Below is a small trained network, with its code and all its weights. Each question gives an input and a class and asks what happens when units are switched off, that is, made to give their printed mean instead of their output.

import numpy as np


def w(rows, s, z=0):
    codes = np.array(rows[::2]) - 128.0
    scale = np.full(codes.shape[1], s)
    scale[-1] = z or s
    return codes * scale


def f(y):
    return np.maximum(y, 0)


def log_softmax(a):
    a = a - a.max(-1, keepdims=True)
    return a - np.log(np.exp(a).sum(-1, keepdims=True))


def net(x, mask):
    res = np.array(x, float).reshape(1, 6) / 4 @ E
    y = f(res @ A[0][:, :-1].T + A[0][:, -1])
    res = res + np.where(mask, y, B[0][:, -1]) @ B[0][:, :-1]
    return log_softmax(res[-1] @ U[:, :-1].T + U[:, -1])


A, B = {}, {}
E = w([
[160,2,173,162,38,72,49,134],'x0',
[155,196,135,63,39,160,65,208],'x1',
[35,144,19,126,119,71,43,63],'x2',
[221,155,117,211,116,214,38,44],'x3',
[30,160,180,186,35,144,195,104],'x4',
[85,147,162,169,182,135,76,180],'x5',
],0.0066)
A[0] = w([
[55,62,162,106,131,97,144,221,142],'N1',
[178,125,78,57,195,134,94,147,151],'N2',
[134,95,68,194,145,148,206,92,154],'N3',
[62,166,177,195,64,166,158,133,179],'N4',
[112,222,61,79,196,200,200,102,78],'N5',
[107,202,115,110,115,159,150,138,137],'N6',
[121,40,133,145,137,118,144,82,146],'N7',
[103,226,93,92,185,167,165,91,84],'N8',
[85,205,99,103,72,98,37,165,137],'N9',
[113,73,106,181,165,90,155,31,124],'N10',
[117,188,109,65,71,95,74,103,219],'N11',
[169,95,93,94,181,131,119,148,120],'N12',
[171,153,224,120,104,179,155,177,109],'N13',
[176,136,175,180,140,235,77,68,80],'N14',
[72,131,135,69,177,104,201,192,159],'N15',
[153,91,111,102,131,116,185,47,141],'N16',
[152,101,96,98,213,117,70,200,192],'N17',
[68,156,160,182,73,198,114,128,157],'N18',
[127,154,80,95,63,167,101,158,254],'N19',
[85,115,81,184,169,65,125,79,121],'N20',
[134,97,166,83,109,252,147,188,97],'N21',
[165,171,126,100,47,123,89,196,148],'N22',
[93,115,96,35,122,2,175,140,154],'N23',
[104,30,168,162,61,64,47,160,84],'N24',
[49,175,80,203,51,101,143,122,169],'N25',
[76,150,199,161,103,165,153,134,87],'N26',
[105,147,31,154,100,147,78,87,71],'N27',
[46,138,71,93,113,87,53,74,126],'N28',
[75,100,158,232,221,115,102,166,172],'N29',
[160,40,140,123,11,106,110,149,134],'N30',
[174,106,149,176,130,250,125,118,66],'N31',
[137,150,142,152,144,180,66,72,40],'N32',
[167,159,85,203,102,161,75,83,93],'N33',
[164,46,148,133,95,66,93,121,102],'N34',
[170,126,214,140,160,165,148,190,146],'N35',
[74,87,179,68,160,143,137,183,158],'N36',
[132,199,88,105,135,173,193,136,51],'N37',
[187,134,134,79,185,135,39,140,128],'N38',
[193,109,195,148,138,171,202,159,42],'N39',
[111,82,135,65,153,101,133,198,106],'N40',
[63,163,103,116,137,139,55,138,245],'N41',
[119,145,130,95,75,208,87,194,133],'N42',
[66,126,147,155,73,140,217,156,78],'N43',
],0.0074,0.0015)
B[0] = w([
[69,172,102,97,102,199,113,74,230],'N1',
[178,130,84,171,71,84,145,92,220],'N2',
[128,162,168,126,153,96,179,143,182],'N3',
[191,88,69,170,87,103,178,63,212],'N4',
[109,145,162,199,82,134,70,215,245],'N5',
[154,161,122,166,123,112,139,167,190],'N6',
[141,194,172,140,132,111,139,156,177],'N7',
[128,146,160,204,109,151,71,204,220],'N8',
[129,92,164,105,188,83,176,117,226],'N9',
[114,154,171,91,171,86,143,128,196],'N10',
[151,94,175,118,189,109,173,141,211],'N11',
[159,145,84,180,82,83,129,112,188],'N12',
[128,66,115,121,157,109,149,159,223],'N13',
[62,170,118,52,107,168,107,112,223],'N14',
[110,156,110,120,115,183,121,108,244],'N15',
[174,190,173,97,165,132,166,78,178],'N16',
[189,135,68,177,115,130,140,71,223],'N17',
[161,126,76,122,92,121,162,83,195],'N18',
[134,157,178,116,184,114,200,132,206],'N19',
[125,81,168,95,171,102,151,149,190],'N20',
[133,65,142,118,158,102,136,148,206],'N21',
[131,204,177,116,167,71,193,93,220],'N22',
[112,150,118,76,106,189,83,110,255],'N23',
[132,169,160,185,91,148,87,179,231],'N24',
[173,71,82,160,119,123,138,105,202],'N25',
[129,119,83,159,125,112,139,93,188],'N26',
[99,67,125,78,157,143,98,171,195],'N27',
[131,31,128,117,175,143,87,183,224],'N28',
[196,205,189,109,193,122,190,72,196],'N29',
[144,158,159,162,110,152,117,172,227],'N30',
[52,111,100,75,108,160,89,92,202],'N31',
[79,138,120,67,85,166,117,88,184],'N32',
[77,147,125,69,107,155,106,99,205],'N33',
[129,174,150,191,74,153,83,183,201],'N34',
[137,70,107,110,163,123,136,144,218],'N35',
[112,141,129,92,99,181,133,83,206],'N36',
[133,134,162,154,114,132,92,181,197],'N37',
[159,149,81,121,117,96,130,107,216],'N38',
[66,1,107,98,190,127,110,191,213],'N39',
[95,153,85,98,95,141,114,90,208],'N40',
[174,95,151,112,150,133,128,135,205],'N41',
[138,183,163,89,150,66,173,100,208],'N42',
[130,122,80,141,112,129,124,85,209],'N43',
],0.0066,0.0072)
U = w([
[76,151,113,73,97,206,77,85,68],'0',
[129,150,187,236,97,142,70,192,92],'1',
[143,160,219,119,176,62,171,109,60],'2',
[115,6,124,124,165,121,104,162,129],'3',
[173,112,35,211,90,90,132,70,105],'4',
[158,139,163,141,139,145,130,105,253],'5',
],0.012,0.0045)

Each question gives the input, the list of numbers given to net, and the class t.
The units are the neurons (one row each of A and B). Each row of codes is followed by its name. A weight is (code - 128) times the scale printed after its matrix; where a second scale follows, it is the last column's (A, B and U).
mask holds one flag per neuron, in row order. A switched-off neuron (its flag False) gives its mean, the last column of its row in B, instead of its output. The means were averaged over made-up inputs and are rounded, as every weight is.
A unit's drop is (log p(t) with every unit on - log p(t) with that unit switched off) / (log p(t) with every unit on - log p(t) with every unit switched off).
The circuit of an input: a set's keep is (log p(t) with only the set's units on - log p(t) with every unit switched off) / (log p(t) with every unit on - log p(t) with every unit switched off). Starting from the 12 units with the biggest drops (on a tie, the unit counted first), units are removed one at a time, each time the one whose removal leaves the highest keep (on an exact tie, the one counted first), for as long as the keep stays at least 0.8.
units of the circuit, in order: the units of the circuit, biggest drop first
most important unit: the unit with the biggest drop
top k neurons: the k neurons with the biggest drops, biggest first
drop of u: that unit's drop, to one decimal
input [-7,7,-8,1,2,0], class 3: units of the circuit, in order	[N39 N13]
input [8,-4,-7,-7,-3,5], class 1: most important unit	N24
input [-4,2,3,-5,-8,-3], class 4: units of the circuit, in order	[N2 N17]
input [5,-7,6,6,-2,4], class 2: top 3 neurons	[N29 N10 N20]
input [1,-4,-1,-4,7,4], class 4: units of the circuit, in order	[N4 N43]
input [6,-7,-5,4,-7,-4], class 2: top 3 neurons	[N10 N16 N7]
input [-2,3,-6,-7,5,-2], class 0: top 2 neurons	[N1 N15]
input [-5,-2,-3,0,3,-5], class 1: units of the circuit, in order	[N5 N8 N37]
input [8,-3,7,0,-2,-8], class 1: units of the circuit, in order	[N34 N24]
input [8,7,8,2,0,-3], class 1: top 3 neurons	[N24 N34 N30]
input [-6,2,5,6,7,6], class 4: top 2 neurons	[N4 N25]
input [-7,2,7,4,8,-8], class 4: top 2 neurons	[N25 N4]
input [-1,-3,-8,-1,-7,6], class 3: top 2 neurons	[N39 N35]
input [-2,-3,0,-5,-7,-3], class 4: top neuron	[N2]
input [8,-2,-7,1,-2,-1], class 1: top 2 neurons	[N34 N24]
input [-5,-4,4,-3,-8,-6], class 4: top 3 neurons	[N2 N12 N17]
input [6,8,5,-7,-8,6], class 2: top 3 neurons	[N9 N22 N11]
input [-7,2,-4,-4,-7,-7], class 1: units of the circuit, in order	[N5 N8]
input [-5,-2,4,-8,5,3], class 0: drop of N15	0.1
input [7,4,-4,8,-4,0], class 0: units of the circuit, in order	[N14]
input [8,-3,-8,-6,2,-1], class 1: drop of N7	0.2
input [-2,3,4,4,6,6], class 4: drop of N4	0.5
